Below is a small trained network, with its code and all its weights. Each question gives an input and a target symbol and asks what happens when units are switched off, that is, made to give their printed mean instead of their output.

import numpy as np


def w(rows, s, z=0):
    codes = np.array(rows[::2]) - 128.0
    scale = np.full(codes.shape[1], s)
    scale[-1] = z or s
    return codes * scale


def f(y):
    return y / 2 * (1 + np.tanh(0.7978845608 * (y + 0.044715 * y**3)))


def softmax(a):
    e = np.exp(a - a.max(-1, keepdims=True))
    return e / e.sum(-1, keepdims=True)


def log_softmax(a):
    a = a - a.max(-1, keepdims=True)
    return a - np.log(np.exp(a).sum(-1, keepdims=True))


def net(x, mask):
    ids = ['ΓΛΣΦΨεζμξπτ'.index(c) for c in x.split()]
    T = len(ids)
    res = E[ids] + P[:T]
    u = 0
    for l in range(2):
        r = res
        for j in range(3):
            rows = slice(2 * j, 2 * j + 2)
            q, k, v = (r @ M[l][rows].T for M in (Q, K, V))
            z = softmax(np.where(np.tri(T) > 0, q @ k.T / 2**0.5, -1e9)) @ v
            o = O[l][rows]
            res = res + np.where(mask[u + j], z, o[:, -1]) @ o[:, :-1]
        u += 3
        y = f(res @ A[l][:, :-1].T + A[l][:, -1])
        res = res + np.where(mask[u : u + 8], y, B[l][:, -1]) @ B[l][:, :-1]
        u += 8
    return log_softmax(res[-1] @ U[:, :-1].T + U[:, -1])


Q, K, V, O, A, B = {}, {}, {}, {}, {}, {}
E = w([
[155,147,199],'Γ',
[99,181,130],'Λ',
[97,185,131],'Σ',
[150,210,87],'Φ',
[207,88,198],'Ψ',
[198,99,6],'ε',
[78,196,33],'ζ',
[143,167,94],'μ',
[171,23,43],'ξ',
[55,110,141],'π',
[101,13,135],'τ',
],0.016)
P = w([
[103,31,156],'0',
[81,25,135],'1',
[62,32,148],'2',
[76,25,166],'3',
[90,2,142],'4',
[111,6,134],'5',
[122,12,179],'6',
],0.0022)
Q[0] = w([
[70,74,127],'L0H1',
[218,244,75],'L0H1',
[187,144,196],'L0H2',
[71,202,117],'L0H2',
[187,208,200],'L0H3',
[94,198,158],'L0H3',
],0.011)
K[0] = w([
[100,1,146],'L0H1',
[180,222,99],'L0H1',
[129,106,110],'L0H2',
[166,117,127],'L0H2',
[32,212,118],'L0H3',
[36,222,81],'L0H3',
],0.012)
V[0] = w([
[95,154,3],'L0H1',
[38,43,161],'L0H1',
[213,172,193],'L0H2',
[180,69,184],'L0H2',
[111,113,172],'L0H3',
[101,62,175],'L0H3',
],0.0058)
O[0] = w([
[149,150,78,160],'L0H1',
[53,2,146,252],'L0H1',
[164,162,44,61],'L0H2',
[112,159,141,162],'L0H2',
[144,91,122,112],'L0H3',
[180,102,133,179],'L0H3',
],0.0061,0.0019)
A[0] = w([
[48,159,70,7],'L0N1',
[173,74,105,1],'L0N2',
[129,192,162,60],'L0N3',
[153,1,54,34],'L0N4',
[165,176,68,199],'L0N5',
[150,155,17,134],'L0N6',
[24,197,90,109],'L0N7',
[224,162,214,168],'L0N8',
],0.0088,0.003)
B[0] = w([
[114,121,72,135],'L0N1',
[113,44,83,149],'L0N2',
[183,208,128,129],'L0N3',
[217,55,16,255],'L0N4',
[237,254,225,179],'L0N5',
[223,132,130,196],'L0N6',
[138,182,10,163],'L0N7',
[72,41,192,174],'L0N8',
],0.0053,0.0065)
Q[1] = w([
[90,136,68],'L1H1',
[116,110,122],'L1H1',
[254,111,179],'L1H2',
[135,158,192],'L1H2',
[186,95,95],'L1H3',
[137,205,82],'L1H3',
],0.014)
K[1] = w([
[116,236,70],'L1H1',
[51,151,178],'L1H1',
[111,156,230],'L1H2',
[159,127,161],'L1H2',
[173,211,57],'L1H3',
[151,75,1],'L1H3',
],0.0089)
V[1] = w([
[39,166,48],'L1H1',
[93,115,104],'L1H1',
[183,167,147],'L1H2',
[254,80,115],'L1H2',
[169,183,77],'L1H3',
[85,167,122],'L1H3',
],0.0081)
O[1] = w([
[67,181,49,66],'L1H1',
[237,129,86,121],'L1H1',
[211,139,160,119],'L1H2',
[209,43,26,255],'L1H2',
[255,81,90,171],'L1H3',
[107,103,155,39],'L1H3',
],0.0034,0.0051)
A[1] = w([
[21,202,254,81],'L1N1',
[165,5,192,37],'L1N2',
[155,173,204,184],'L1N3',
[132,151,42,3],'L1N4',
[119,214,187,81],'L1N5',
[120,75,134,4],'L1N6',
[95,89,137,125],'L1N7',
[208,197,122,17],'L1N8',
],0.0097,0.006)
B[1] = w([
[167,32,97,179],'L1N1',
[24,254,133,246],'L1N2',
[136,132,182,170],'L1N3',
[129,186,146,164],'L1N4',
[201,129,176,144],'L1N5',
[136,194,143,151],'L1N6',
[169,115,152,159],'L1N7',
[110,108,203,184],'L1N8',
],0.0081,0.013)
U = w([
[134,52,203,152],'Γ',
[130,128,135,171],'Λ',
[133,131,137,171],'Σ',
[167,183,184,2],'Φ',
[90,182,183,75],'Ψ',
[203,75,112,104],'ε',
[138,218,110,53],'ζ',
[152,143,153,216],'μ',
[145,95,49,89],'ξ',
[120,9,93,169],'π',
[52,124,93,184],'τ',
],0.014,0.0081)

Each question gives the input, a string of symbols that net reads in full, and the target symbol t.
The units are the heads (2 rows each of Q, K, V and O) and the neurons (one row each of A and B). Each row of codes is followed by its name. A weight is (code - 128) times the scale printed after its matrix; where a second scale follows, it is the last column's (O, A, B and U).
mask holds one flag per unit, layer by layer, with each layer's heads first. A switched-off unit (its flag False) gives its mean, the last column of its rows in O or B, instead of its output. The means were averaged over made-up inputs and are rounded, as every weight is.
A unit's drop is (log p(t) with every unit on - log p(t) with that unit switched off) / (log p(t) with every unit on - log p(t) with every unit switched off).
The circuit of an input: a set's keep is (log p(t) with only the set's units on - log p(t) with every unit switched off) / (log p(t) with every unit on - log p(t) with every unit switched off). Starting from the 12 units with the biggest drops (on a tie, the unit counted first), units are removed one at a time, each time the one whose removal leaves the highest keep (on an exact tie, the one counted first), for as long as the keep stays at least 0.8.
units of the circuit, in order: the units of the circuit, biggest drop first
unit that matters most: the unit with the biggest drop
top k neurons: the k neurons with the biggest drops, biggest first
k most important neurons of layer l: the k neurons of layer l with the biggest drops, biggest first
heads that matter: for each layer, one digit per head in row order, 1 if its drop is at least 0.15 and else 0, layers parted by /
drop when u is switched off: that unit's drop, to one decimal
input μ π Γ Ψ, target Ψ: units of the circuit, in order	[L1N2; L0N8; L1H1]
input μ τ Λ τ ζ ζ, target ζ: units of the circuit, in order	[L0H1; L0N7; L1N4]
input ε τ ζ ξ Σ ξ, target ξ: units of the circuit, in order	[L0N4; L1N2; L1N8]
input μ ξ Γ τ π ξ, target τ: units of the circuit, in order	[L1N2; L0H1; L1N1]
input τ Σ ε Γ Γ τ ξ, target τ: units of the circuit, in order	[L1N2; L0H1]
input Φ ξ Λ τ ζ Σ π, target π: heads that matter	000 / 110
input τ Γ τ Λ Λ, target τ: 2 most important neurons of layer 1	[L1N1; L1N5]
input τ Σ Φ, target Φ: top 3 neurons	[L0N5; L0N4; L1N5]
input ξ μ ε, target ε: units of the circuit, in order	[L1N2; L0H1; L0N6]
input Λ ξ Ψ Σ, target ξ: unit that matters most	L1H2
input Λ Γ ζ, target ζ: heads that matter	000 / 100
input Φ ε Γ Λ, target ε: top 3 neurons	[L1N2; L0N6; L0N5]
input μ τ Γ Γ ξ Σ, target ξ: top 3 neurons	[L1N2; L0N4; L1N8]
input π Λ τ ζ Σ, target τ: top 2 neurons	[L0N5; L0N4]
input ε Ψ π ξ τ Γ, target Γ: heads that matter	000 / 001
input Φ μ Φ, target Φ: most important neuron of layer 1	[L1N8]
input Γ ε Λ, target ε: drop when L1N5 is switched off	0.0
input μ Γ τ Λ, target τ: drop when L1H2 is switched off	0.5
input Σ τ Σ, target τ: drop when L1N5 is switched off	0.1
input Λ Γ Σ ξ Γ Λ, target ξ: drop when L0N6 is switched off	0.1
input τ Γ ε ξ Λ ε, target ε: most important neuron of layer 0	[L0N5]
